Below is a small trained network, with its code and all its weights. Each question gives an input and a class and asks what happens when units are switched off, that is, made to give their printed mean instead of their output.

import numpy as np


def w(rows, s, z=0):
    codes = np.array(rows[::2]) - 128.0
    scale = np.full(codes.shape[1], s)
    scale[-1] = z or s
    return codes * scale


def f(y):
    return y / 2 * (1 + np.tanh(0.7978845608 * (y + 0.044715 * y**3)))


def log_softmax(a):
    a = a - a.max(-1, keepdims=True)
    return a - np.log(np.exp(a).sum(-1, keepdims=True))


def net(x, mask):
    res = np.array(x, float).reshape(1, 5) / 4 @ E
    y = f(res @ A[0][:, :-1].T + A[0][:, -1])
    res = res + np.where(mask, y, B[0][:, -1]) @ B[0][:, :-1]
    return log_softmax(res[-1] @ U[:, :-1].T + U[:, -1])


A, B = {}, {}
E = w([
[154,60,123,136,135,165,189,152,226],'x0',
[151,152,127,178,39,91,159,66,164],'x1',
[145,63,151,34,98,162,62,11,36],'x2',
[80,83,132,56,128,66,98,155,189],'x3',
[121,42,204,177,82,92,220,147,77],'x4',
],0.011)
A[0] = w([
[96,157,116,130,147,157,102,178,189,115],'n0',
[151,76,136,101,87,94,129,106,139,60],'n1',
[184,37,186,178,74,167,190,149,93,66],'n2',
[110,184,143,162,135,114,128,96,61,89],'n3',
[116,107,161,81,68,115,155,73,149,83],'n4',
[110,152,124,27,182,150,43,109,69,62],'n5',
[89,115,111,127,81,139,122,112,154,12],'n6',
[94,135,135,153,154,162,196,107,115,75],'n7',
[142,120,135,87,72,56,106,98,192,33],'n8',
[108,92,159,133,99,109,132,104,147,77],'n9',
[167,109,136,152,131,168,194,179,103,49],'n10',
[164,153,96,131,108,180,71,156,157,20],'n11',
[102,145,150,141,128,129,120,133,121,62],'n12',
[167,170,161,143,112,114,109,132,109,7],'n13',
[116,129,135,107,93,125,110,123,153,52],'n14',
[149,135,117,108,115,125,140,144,119,128],'n15',
[117,99,74,150,112,137,138,145,112,83],'n16',
[122,144,160,121,121,119,117,188,140,35],'n17',
[133,140,80,135,119,171,93,143,148,48],'n18',
[144,126,145,76,159,126,91,113,89,2],'n19',
[143,62,107,143,123,164,168,150,96,53],'n20',
[187,208,43,120,186,215,83,74,187,51],'n21',
[148,58,147,174,132,176,204,103,100,49],'n22',
[148,146,114,153,127,119,143,126,92,100],'n23',
[121,141,160,138,151,105,121,126,153,42],'n24',
[82,126,145,124,157,71,157,207,158,34],'n25',
[122,187,129,188,72,120,125,112,46,86],'n26',
[146,65,151,13,113,165,56,79,9,70],'n27',
[107,162,107,120,164,105,124,212,187,43],'n28',
[131,177,131,159,125,103,136,105,74,36],'n29',
[113,177,150,173,98,122,100,99,61,99],'n30',
[142,210,144,163,109,109,130,101,67,74],'n31',
],0.013,0.009)
B[0] = w([
[84,151,74,137,138,102,141,127,128,188],'n0',
[136,145,125,131,104,103,136,83,149,154],'n1',
[149,160,204,137,180,161,160,97,146,212],'n2',
[178,116,89,143,104,131,134,147,98,164],'n3',
[149,99,114,130,88,101,157,86,136,165],'n4',
[100,108,68,69,60,155,88,226,107,217],'n5',
[124,128,136,137,100,118,141,135,147,127],'n6',
[130,141,150,117,151,140,115,167,116,146],'n7',
[156,120,80,85,76,98,152,116,177,156],'n8',
[157,136,133,125,126,118,155,99,153,147],'n9',
[143,129,151,94,171,145,104,193,161,167],'n10',
[115,178,137,121,129,116,137,82,137,151],'n11',
[134,125,102,131,131,118,125,108,127,125],'n12',
[152,128,125,114,127,122,129,132,128,130],'n13',
[103,128,98,116,109,151,157,116,148,130],'n14',
[123,138,143,113,127,99,131,134,113,128],'n15',
[137,130,147,100,133,100,109,145,132,128],'n16',
[122,104,102,152,145,114,123,129,113,140],'n17',
[114,153,114,135,131,138,147,96,132,146],'n18',
[99,106,115,118,113,125,98,147,127,154],'n19',
[98,140,169,128,163,128,129,134,133,156],'n20',
[146,247,122,101,100,165,124,119,139,219],'n21',
[129,127,205,154,161,128,122,112,136,183],'n22',
[165,123,127,113,147,127,121,151,129,141],'n23',
[124,112,110,99,156,128,110,113,132,127],'n24',
[109,65,114,160,154,102,128,137,136,186],'n25',
[215,118,109,184,114,92,138,158,71,176],'n26',
[38,51,154,92,106,177,42,84,50,253],'n27',
[58,117,80,156,167,93,129,155,146,198],'n28',
[151,138,121,160,112,117,136,133,94,147],'n29',
[174,98,83,120,153,131,152,139,71,169],'n30',
[170,125,110,152,127,130,142,155,81,168],'n31',
],0.012,0.021)
U = w([
[139,53,206,136,124,141,91,24,96,3],'0',
[133,255,68,120,121,135,93,148,176,120],'1',
[192,57,145,126,46,68,155,44,214,97],'2',
[236,99,120,183,125,118,117,158,66,211],'3',
[71,92,67,161,173,60,114,183,199,150],'4',
[92,63,114,70,84,161,27,122,86,127],'5',
[165,104,232,165,193,140,144,151,188,147],'6',
],0.0096,0.0038)

Each question gives the input, the list of numbers given to net, and the class t.
The units are the neurons (one row each of A and B). Each row of codes is followed by its name. A weight is (code - 128) times the scale printed after its matrix; where a second scale follows, it is the last column's (A, B and U).
mask holds one flag per neuron, in row order. A switched-off neuron (its flag False) gives its mean, the last column of its row in B, instead of its output. The means were averaged over made-up inputs and are rounded, as every weight is.
A unit's drop is (log p(t) with every unit on - log p(t) with that unit switched off) / (log p(t) with every unit on - log p(t) with every unit switched off).
The circuit of an input: a set's keep is (log p(t) with only the set's units on - log p(t) with every unit switched off) / (log p(t) with every unit on - log p(t) with every unit switched off). Starting from the 12 units with the biggest drops (on a tie, the unit counted first), units are removed one at a time, each time the one whose removal leaves the highest keep (on an exact tie, the one counted first), for as long as the keep stays at least 0.8.
circuit, biggest first: the units of the circuit, biggest drop first
most important unit: the unit with the biggest drop
k most important neurons: the k neurons with the biggest drops, biggest first
drop when u is switched off: that unit's drop, to one decimal
input [2,7,8,1,0], class 0: circuit, biggest first -> [n27, n5, n4, n1]
input [-7,3,-3,7,-3], class 4: circuit, biggest first -> [n27, n21]
input [7,7,-7,-2,1], class 6: most important unit -> n2
input [7,1,4,4,6], class 2: 2 most important neurons -> [n4, n1]
input [5,2,3,2,-2], class 2: circuit, biggest first -> [n27, n5]
input [-4,3,5,-3,4], class 0: 2 most important neurons -> [n27, n5]
input [-8,7,2,6,6], class 3: 4 most important neurons -> [n26, n30, n31, n3]
input [6,3,-3,4,-5], class 1: 2 most important neurons -> [n21, n27]
input [2,7,-1,-3,0], class 3: 2 most important neurons -> [n27, n26]
input [-2,-1,-5,-2,0], class 4: circuit, biggest first -> [n21, n27]
input [7,5,-4,6,-7], class 1: 3 most important neurons -> [n21, n27, n11]
input [4,3,6,5,6], class 0: 2 most important neurons -> [n27, n2]
input [2,-3,-2,8,-6], class 4: 2 most important neurons -> [n28, n25]
input [8,-7,-2,1,-7], class 1: circuit, biggest first -> [n21]
input [8,-5,-6,-7,0], class 6: 2 most important neurons -> [n5, n22]
input [-3,-2,-4,3,5], class 4: drop when n27 is switched off -> 0.1
input [2,2,1,4,-5], class 1: drop when n27 is switched off -> 0.2
input [7,-1,6,1,0], class 0: drop when n5 is switched off -> 0.2
input [5,8,0,0,1], class 2: drop when n19 is switched off -> 0.0
input [-5,-2,-7,1,-4], class 4: circuit, biggest first -> [n28]
